Below are the code and all the weights of a small trained network. Each question names an input and a class and asks about switching units off, where a switched-off unit gives its printed mean instead of its output.

import numpy as np


def w(rows, s, z=0):
    codes = np.array(rows[::2]) - 128.0
    scale = np.full(codes.shape[1], s)
    scale[-1] = z or s
    return codes * scale


def f(y):
    return np.maximum(y, 0)


def log_softmax(a):
    a = a - a.max(-1, keepdims=True)
    return a - np.log(np.exp(a).sum(-1, keepdims=True))


def net(x, mask):
    res = np.array(x, float).reshape(1, 7) / 4 @ E
    y = f(res @ A[0][:, :-1].T + A[0][:, -1])
    res = res + np.where(mask, y, B[0][:, -1]) @ B[0][:, :-1]
    return log_softmax(res[-1] @ U[:, :-1].T + U[:, -1])


A, B = {}, {}
E = w([
[71,167,216,70],'x0',
[96,70,165,188],'x1',
[88,66,177,66],'x2',
[211,126,186,98],'x3',
[253,129,36,97],'x4',
[80,140,92,42],'x5',
[138,229,220,119],'x6',
],0.0064)
A[0] = w([
[204,71,117,207,156],'neuron 1',
[104,205,136,129,185],'neuron 2',
[148,178,49,83,170],'neuron 3',
[181,143,79,129,112],'neuron 4',
[145,102,146,91,149],'neuron 5',
[137,181,214,127,138],'neuron 6',
[9,91,123,121,233],'neuron 7',
[90,115,21,165,226],'neuron 8',
[192,109,247,101,167],'neuron 9',
[153,96,173,111,187],'neuron 10',
[105,85,141,153,90],'neuron 11',
[110,181,140,138,116],'neuron 12',
[45,165,99,130,253],'neuron 13',
[139,146,181,133,174],'neuron 14',
[123,191,192,128,133],'neuron 15',
[140,203,130,137,169],'neuron 16',
[160,107,133,184,120],'neuron 17',
[206,134,86,100,93],'neuron 18',
[98,183,148,158,203],'neuron 19',
[166,105,144,185,131],'neuron 20',
[108,176,151,170,214],'neuron 21',
[100,171,124,191,143],'neuron 22',
[159,146,128,114,92],'neuron 23',
[96,49,145,134,116],'neuron 24',
[88,54,144,168,161],'neuron 25',
[182,139,114,90,137],'neuron 26',
],0.013,0.0045)
B[0] = w([
[151,177,149,173,219],'neuron 1',
[131,112,178,112,212],'neuron 2',
[112,81,179,192,219],'neuron 3',
[147,92,198,178,189],'neuron 4',
[100,142,100,146,161],'neuron 5',
[66,125,173,82,231],'neuron 6',
[178,127,102,61,254],'neuron 7',
[142,99,190,83,228],'neuron 8',
[1,76,47,135,230],'neuron 9',
[79,148,70,125,177],'neuron 10',
[178,153,85,124,157],'neuron 11',
[96,113,132,93,175],'neuron 12',
[138,142,164,7,230],'neuron 13',
[42,112,160,83,194],'neuron 14',
[105,107,169,107,221],'neuron 15',
[132,118,174,128,200],'neuron 16',
[170,188,149,140,171],'neuron 17',
[128,90,158,173,200],'neuron 18',
[129,138,156,68,213],'neuron 19',
[154,224,100,149,175],'neuron 20',
[104,164,164,84,212],'neuron 21',
[141,143,172,113,185],'neuron 22',
[143,79,143,127,150],'neuron 23',
[169,173,73,122,177],'neuron 24',
[206,191,81,84,196],'neuron 25',
[110,99,92,221,185],'neuron 26',
],0.0082,0.0091)
U = w([
[110,2,148,254,68],'0',
[62,172,5,157,210],'1',
[152,136,42,73,19],'2',
[194,218,135,145,166],'3',
[118,164,102,96,172],'4',
[15,102,134,61,181],'5',
[56,178,73,181,2],'6',
],0.0094,0.0069)

Each question gives the input, the list of numbers given to net, and the class t.
The units are the neurons (one row each of A and B). Each row of codes is followed by its name. A weight is (code - 128) times the scale printed after its matrix; where a second scale follows, it is the last column's (A, B and U).
mask holds one flag per neuron, in row order. A switched-off neuron (its flag False) gives its mean, the last column of its row in B, instead of its output. The means were averaged over made-up inputs and are rounded, as every weight is.
A unit's drop is (log p(t) with every unit on - log p(t) with that unit switched off) / (log p(t) with every unit on - log p(t) with every unit switched off).
The circuit of an input: a set's keep is (log p(t) with only the set's units on - log p(t) with every unit switched off) / (log p(t) with every unit on - log p(t) with every unit switched off). Starting from the 12 units with the biggest drops (on a tie, the unit counted first), units are removed one at a time, each time the one whose removal leaves the highest keep (on an exact tie, the one counted first), for as long as the keep stays at least 0.8.
units of the circuit, in order: the units of the circuit, biggest drop first
most important unit: the unit with the biggest drop
k most important neurons: the k neurons with the biggest drops, biggest first
drop of u: that unit's drop, to one decimal
input [1,7,-7,-1,-4,-8,3], class 3: most important unit : neuron 20
input [7,5,-2,-8,-1,-3,0], class 4: units of the circuit, in order : (neuron 9; neuron 25)
input [-6,8,6,7,1,-8,-5], class 1: 2 most important neurons : (neuron 9; neuron 10)
input [-8,-1,3,5,-2,7,-7], class 2: 2 most important neurons : (neuron 24; neuron 25)
input [6,4,-8,7,6,-6,4], class 5: 3 most important neurons : (neuron 9; neuron 6; neuron 14)
input [-8,6,6,-1,4,7,-4], class 2: 2 most important neurons : (neuron 25; neuron 24)
input [-5,5,3,-8,-5,-1,2], class 3: 2 most important neurons : (neuron 9; neuron 25)
input [-3,-1,-5,4,-7,5,-8], class 4: 2 most important neurons : (neuron 9; neuron 8)
input [-7,-4,4,2,-7,-3,-5], class 3: drop of neuron 9 : 0.2
input [-3,-7,-6,1,0,4,2], class 0: drop of neuron 3 : 0.1
input [2,5,-3,1,-5,-5,-5], class 3: drop of neuron 5 : 0.0
